[[-25.662   6.214 -19.567   3.175   5.725  -5.859 -22.934  18.210 -20.085
  -10.828   1.989]
 [-26.311   6.727 -20.298   3.100   5.453  -4.842 -23.709  19.530 -20.133
   -9.043   2.089]
 [ -6.988 -12.824 -11.997  -3.384  -2.868 -16.660 -13.776 -20.277  -5.732
   -1.454 -14.912]
 [-14.480  -1.305 -10.679  -5.151   1.651  -9.478 -11.145  -1.282 -13.883
  -13.752  -2.600]
 [-19.804   1.143 -16.555  -1.473   5.416 -11.312 -18.296   9.449 -17.418
  -13.538   2.396]
 [ -8.009 -13.806  -7.762 -10.743 -14.463  -3.322  -4.944 -13.497  -3.525
  -10.280   0.395]
 [ -7.196  -5.697  -7.346 -10.682  -1.470  -8.945  -6.062 -13.082 -10.389
  -13.957  -6.503]
 [ -5.615 -20.765 -11.593 -10.408 -13.843  -9.125  -7.491 -20.967  -5.518
  -16.448   0.869]
 [-14.485  -2.028 -10.934  -4.905   2.292 -10.592 -11.798  -0.743 -13.379
  -13.300  -1.876]
 [-26.741   6.946 -20.121   4.135   5.332  -3.636 -23.732  19.031 -20.287
   -9.645   1.196]] --> 1.989

[[-0.65  1.41  1.40 -1.20 -1.09  1.83 -1.87 -2.01  0.10 -1.12 -2.21 -0.19
   1.03  0.89]
 [ 1.35  0.82  1.69  1.38  1.74 -0.61 -2.65  0.44 -1.17 -0.19  2.00  0.02
  -0.67  0.74]
 [-0.60  0.59  0.88 -1.08 -0.74  0.65 -2.22 -2.35 -0.65 -1.08 -2.34 -0.36
   1.95 -0.23]
 [ 0.65  0.54 -1.08 -0.43 -1.17  2.49  1.62 -0.38 -0.95 -1.30 -1.25  0.47
   2.25 -1.89]
 [ 0.54  0.39 -0.79  0.48  2.59 -1.39  1.60  1.62 -1.20 -0.41 -0.29  1.23
  -0.25 -1.94]] --> 0.89

[[ 0.70  0.25  1.19  1.44 -0.38 -0.10  1.03  0.09  0.76]
 [-0.03  0.65  0.21  0.77  1.90 -0.38 -0.68 -0.87  0.06]
 [ 1.05  0.19 -0.35 -0.55 -0.03  1.69  1.02  1.73 -0.57]
 [ 0.42 -0.30 -1.11 -1.16  1.16 -0.03  1.13  0.11 -0.20]
 [-0.24 -0.60 -1.41 -0.31  2.02 -0.95 -0.24 -0.35 -0.02]] --> 0.76

[[ 0.078  0.106  0.017  0.041  0.125  0.055  0.095  0.071  0.080  0.086
   0.053  0.037  0.073  0.077]
 [ 0.109  0.131  0.078  0.126  0.070  0.054  0.101  0.125  0.143  0.068
   0.085  0.081  0.065  0.088]
 [-0.273  0.077  0.073  0.115 -0.018  0.178  0.078 -0.262  0.122  0.103
   0.221  0.189  0.178  0.257]
 [ 0.164  0.059  0.073  0.044  0.106  0.067  0.135  0.158  0.078  0.075
   0.031  0.046  0.053  0.078]
 [ 0.070  0.087  0.128  0.153  0.009  0.078  0.046  0.054  0.143  0.063
   0.124  0.131  0.095  0.132]
 [ 0.100  0.208  0.078  0.216  0.046  0.023  0.097  0.078  0.256  0.078
   0.129  0.095  0.058  0.120]
 [ 0.208  0.151  0.065  0.078  0.093  0.011  0.174  0.220  0.177  0.066
   0.065  0.028  0.022  0.078]
 [ 0.081  0.037  0.188  0.168 -0.032  0.126  0.026  0.011  0.092  0.078
   0.145  0.179  0.117  0.137]
 [-0.124  0.078  0.088  0.142  0.008  0.127 -0.053 -0.110  0.136  0.084
   0.179  0.157  0.136  0.204]
 [ 0.058  0.110  0.079  0.132  0.078  0.078  0.063  0.070  0.134  0.076
   0.104  0.078  0.089  0.103]] --> 0.077

[[ 16.8  13.8 -20.1  -8.1 -15.2  -8.1]
 [ 10.3  -7.7  13.9   3.7  25.8   3.4]
 [-10.9  -9.9  15.7   8.9   6.2   7.7]
 [ 21.2 -22.7 -15.9   7.5  11.2   7.5]
 [-11.6  11.9   1.8  -2.1  17.8  -1.3]
 [ -3.6  12.2 -17.9  -1.3  21.5  -1.3]] --> -8.1

[[-0.14 -0.25 -0.07 -0.19  0.09 -0.18  0.12]
 [-0.03  0.01 -0.04 -0.21  0.08 -0.07 -0.14]
 [-0.03 -0.03  0.00  0.02 -0.13  0.07  0.10]
 [-0.07  0.13  0.10 -0.07  0.00 -0.20 -0.10]
 [-0.17 -0.22 -0.13 -0.22 -0.02 -0.03 -0.12]
 [-0.20  0.03  0.12  0.06 -0.19 -0.17  0.02]
 [ 0.06 -0.16  0.11 -0.15  0.11  0.06  0.11]
 [ 0.14  0.06 -0.14 -0.06 -0.17 -0.23  0.05]
 [-0.21 -0.02 -0.15 -0.11 -0.25  0.03  0.05]
 [ 0.10 -0.17 -0.24 -0.10 -0.03 -0.11 -0.06]
 [-0.19 -0.10  0.01  0.12  0.12 -0.16  0.06]
 [-0.07  0.09  0.08  0.16 -0.03 -0.04 -0.22]] --> 0.12
